In the rows, 128 means zero.
Rows, each with its class:
[153 147 128 125 137 136 118 151 118 143 144 130 135 119 124 118 137 128
 129 118 124 132 140 110 118 129 100 130 127 145 154 127 115 129 124 117
 127 141 129 125 137 129 141 120 138 129 119 117 132 166 130  95  83 134
 153 139 103  98 137 125 115  75 126 127  83 135 109 116 129 109 143 118]  <44>
[130 136 128 153 122 131 126 126 125 116 139 121 150 120 125 131 124 151
 131 135 130 129 137 143 122 139 128 130 137 126 143 130 128 110 132 123
 129 129 128 130 138 134 100 125 123 126 111 104 119 105 123 139 129 146
 128 152 121 154 134 126 131 133 130 116 131 120 178 129 129 151  94 134]  <47>
[160  93 128  94 152 140  86 163 123 156 151 120 128 141 118  95 141  77
 110 105 127 118 151  86 127 130 151 173 129 167 154  99  79 139 103  75
 119 128 120 139 126 141 135 127 127 110 140 132 133 220 125  73  87 159
 156 125 137  78 134 121 117  57 114 126  53 121   4 155 118  93 188 122]  <43>
[147 132 124 116 143 145 100 132 130 142 152 132 145 140 108 100 140 115
 122 100 135 125 148  86 127 136 120 155 139 151 156  86  82 124  99  87
 131 141 134 136 142 139 126 121 125 112 114 104 142 173 131  79 115 179
 134 122 115 113 122 121 121  97 125 115  76 132  68 141 122  98 155 118]  <44>
[136 143 133 123 137 128 136 114 128 129 128 135 126 128 121 119 124 137
 128 119 121 126 125 109 129 128 110 114 129 128 136 110 127 128 112 122
 129 140 134 124 135 132 148 125 134 129 112 123 138 136 134 106 124 135
 127 116 113 116 117 126 120 120 130 128 123 140 124 121 130 116 148 125]  <44>
[156  95 138 110 145 120 115 152 123 145 117 113 114 137 125 110 115 102
 125 115 113 112 126 125 123 144 160 134 125 141 145 121 100 139 125 102
 121 128 114 131 111 129 130 134 136 131 126 146 127 152 128 131 127 112
 131 134 137 106 115 131 131  81 120 138 109 126  95 146 131 128 172 132]  <43>
[124 126 150 145 143 127 126 125 121 130 105 125 139 127 120 111 106 164
 112 155 103 121 139 120 147 151 141 113 161 143 168 100 159 114 112 104
 110 137 114 114 138 135 101 135 143 122 125 112 123 181 135 106  88 156
 127 132  98 102 112 116 107 106 123 111 148 134 113 143 110 154 176 135]  <36>
[139  91 138 135 133 127 103 163 117 144 132 104 142 132 125 117 125 118
 116 128 117 122 145 136 124 139 172 153 148 153 161 115 117 129 130  98
 109 121 108 133 130 139  90 140 120 122 139 124 112 178 123 125  89 146
 146 158 121 108 133 123 120  77 122 125 104 118  84 152 120 151 158 134]  <44>
[118 113 147 112 148 111 141 121 124 136  89 131 104 137 130 125 110 135
 120 149 107 117 118 125 145 123 149  99 134 129 131 123 175 147 119 133
 113 129 104 111 117 126 136 136 135 124 149 154 124 166 134 119 108 104
 121 109 129  90 106 125 109 124 126 133 167 137  80 134 117 135 187 132]  <47>
[127 108 117 102 131 127 128 142 133 140 136 122 109 142 136 131 138  88
 130 111 135 125 120 130 129 115 143 141 108 127 101 142 115 145 135 138
 128 118 123 135 115 125 148 127 129 129 143 154 133 132 123 126 144 107
 134 116 153 118 143 134 129 135 124 140 112 131  74 129 128 107 138 123]  <43>
[106 119 120  94 135 132 120 124 136 138 140 143 119 152 127 127 152  98
 121 117 139 129 135  97 144 102 119 146 116 133  99 114 136  96 109 144
 118 121 128 131 134 133 165 119 123 102 161 136 139 181 129  72 111 150
 134  91 144  98 137 123 117 154 124 125 115 134   4 131 111  77 159 114]  <43>
[132 123 112 120 135 137 111 138 130 131 153 128 135 134 121 123 149 104
 130 108 141 133 131 120 121 125 130 154 124 132 121 126  95 124 124 117
 132 125 135 140 128 133 134 124 123 125 128 123 134 131 121 115 137 147
 132 129 136 137 141 130 138 130 125 126  94 126 102 130 129 105 116 120]  <47>
[139  70 153  92 150 109 124 101 138 122  79 114  98 155 107 106  87 108
 120 119 102  95 106 122 140 149 185 116 138 119 136  99 105 141  92  92
 146 133 119 130 103 122 127 145 133 133 112 156 124 101 134 161 198 113
  80  91 163 132  73 135 144 144 121 137 173 134 119 163 133 146 193 136]  <36>
[119 117 107 129 122 149 111 144 131 131 161 123 146 129 127 132 153 110
 130 116 145 136 139 125 122 123 129 162 127 135 120 130 107 121 130 119
 125 117 135 139 137 135 116 125 116 115 140 120 125 135 117 120 127 158
 142 137 138 145 152 128 139 136 127 119  96 118 103 131 119 114  99 123]  <43>
